Below is a small trained network, with its code and all its weights. Each question gives an input and a class and asks what happens when units are switched off, that is, made to give their printed mean instead of their output.

import numpy as np


def w(rows, s, z=0):
    codes = np.array(rows[::2]) - 128.0
    scale = np.full(codes.shape[1], s)
    scale[-1] = z or s
    return codes * scale


def norm(h):
    return h / np.sqrt((h * h).mean(-1, keepdims=True) + 1e-5)


def f(y):
    return np.maximum(y, 0)


def log_softmax(a):
    a = a - a.max(-1, keepdims=True)
    return a - np.log(np.exp(a).sum(-1, keepdims=True))


def net(x, mask):
    res = np.array(x, float).reshape(1, 4) / 4 @ E
    u = 0
    for l in range(2):
        y = f(norm(res) @ A[l][:, :-1].T + A[l][:, -1])
        res = res + np.where(mask[u : u + 6], y, B[l][:, -1]) @ B[l][:, :-1]
        u += 6
    return log_softmax(norm(res)[-1] @ U[:, :-1].T + U[:, -1])


A, B = {}, {}
E = w([
[123,146,131,128,133,140,136,156],'x0',
[203,125,255,148,145,180,129,122],'x1',
[240,165,110,100,92,65,167,163],'x2',
[145,115,139,109,166,86,95,178],'x3',
],0.0083)
A[0] = w([
[130,26,147,109,185,63,95,231,2],'0.n1',
[9,98,151,105,185,229,59,114,49],'0.n2',
[254,170,97,95,90,88,156,165,139],'0.n3',
[156,159,101,188,77,252,200,69,6],'0.n4',
[130,158,51,159,23,250,206,92,93],'0.n5',
[157,127,207,185,178,63,26,176,129],'0.n6',
],0.0069,0.0042)
B[0] = w([
[82,1,84,108,145,75,194,112,182],'0.n1',
[232,175,109,54,135,137,111,114,246],'0.n2',
[127,182,139,82,202,153,121,62,254],'0.n3',
[41,56,101,203,174,105,199,60,181],'0.n4',
[108,70,148,85,152,104,179,152,204],'0.n5',
[123,50,115,170,74,163,175,146,221],'0.n6',
],0.009,0.0067)
A[1] = w([
[160,87,157,92,73,172,115,111,59],'1.n1',
[148,84,135,134,177,94,100,181,69],'1.n2',
[71,79,127,107,167,191,7,116,19],'1.n3',
[82,103,138,114,175,203,72,132,1],'1.n4',
[35,155,99,72,98,67,108,140,138],'1.n5',
[133,110,238,204,130,128,154,126,131],'1.n6',
],0.011,0.0023)
B[1] = w([
[127,168,92,112,80,112,95,85,217],'1.n1',
[8,114,114,114,144,125,199,84,185],'1.n2',
[156,171,152,125,145,83,171,122,202],'1.n3',
[164,146,163,69,182,101,154,126,182],'1.n4',
[146,119,189,198,78,181,73,165,244],'1.n5',
[96,133,75,189,83,115,73,207,254],'1.n6',
],0.012,0.0054)
U = w([
[194,199,135,24,182,118,136,89,212],'0',
[129,121,97,223,69,143,48,187,129],'1',
[39,15,87,127,147,100,250,112,2],'2',
],0.012,0.00087)

Each question gives the input, the list of numbers given to net, and the class t.
The units are the neurons (one row each of A and B). Each row of codes is followed by its name. A weight is (code - 128) times the scale printed after its matrix; where a second scale follows, it is the last column's (A, B and U).
mask holds one flag per neuron, layer by layer. A switched-off neuron (its flag False) gives its mean, the last column of its row in B, instead of its output. The means were averaged over made-up inputs and are rounded, as every weight is.
A unit's drop is (log p(t) with every unit on - log p(t) with that unit switched off) / (log p(t) with every unit on - log p(t) with every unit switched off).
The circuit of an input: a set's keep is (log p(t) with only the set's units on - log p(t) with every unit switched off) / (log p(t) with every unit on - log p(t) with every unit switched off). Starting from all 12 units, units are removed one at a time, each time the one whose removal leaves the highest keep (on an exact tie, the one counted first), for as long as the keep stays at least 0.8.
circuit, biggest first: the units of the circuit, biggest drop first
top k neurons: the k neurons with the biggest drops, biggest first
top k neurons in layer l: the k neurons of layer l with the biggest drops, biggest first
drop of u: that unit's drop, to one decimal
input [4,2,0,5], class 2: circuit, biggest first	(0.n1)
input [-8,2,5,-7], class 2: top 3 neurons	(0.n4 0.n2 0.n5)
input [1,-8,4,3], class 1: top 2 neurons	(1.n5 0.n2)
input [-1,8,-8,-5], class 0: top 4 neurons	(0.n2 1.n4 1.n5 1.n3)
input [-2,-4,-4,-1], class 0: top 2 neurons in layer 1	(1.n6 1.n3)
input [8,-7,-4,-3], class 1: top 2 neurons	(1.n5 0.n3)
input [-7,3,-1,-2], class 1: top 3 neurons	(1.n6 0.n3 0.n1)
input [-3,1,5,-7], class 2: top 3 neurons in layer 0	(0.n4 0.n2 0.n5)
input [7,6,1,8], class 2: top 2 neurons in layer 1	(1.n2 1.n5)
input [4,3,4,6], class 2: top 2 neurons	(0.n2 0.n6)
input [-7,5,-4,5], class 1: top 2 neurons	(0.n6 0.n3)
input [8,-8,7,7], class 1: top 3 neurons in layer 1	(1.n5 1.n4 1.n3)
input [-8,-2,-1,-1], class 1: top 2 neurons	(0.n3 1.n5)
input [1,2,4,-7], class 2: circuit, biggest first	(0.n4)
input [-1,2,0,3], class 2: top 2 neurons	(0.n1 1.n5)
input [-7,0,5,7], class 2: top 2 neurons	(0.n1 0.n2)
input [-2,-6,4,-1], class 1: top 2 neurons	(1.n5 0.n2)
input [-5,-6,-3,6], class 1: top 2 neurons	(1.n5 0.n5)
input [4,6,-8,-6], class 0: top 2 neurons	(0.n2 1.n4)
input [6,3,-4,-2], class 0: circuit, biggest first	(0.n2)
input [6,2,3,-6], class 2: drop of 0.n4	0.3
input [8,-6,-3,-4], class 1: drop of 0.n3	0.1
input [-1,2,4,5], class 2: drop of 0.n1	0.7
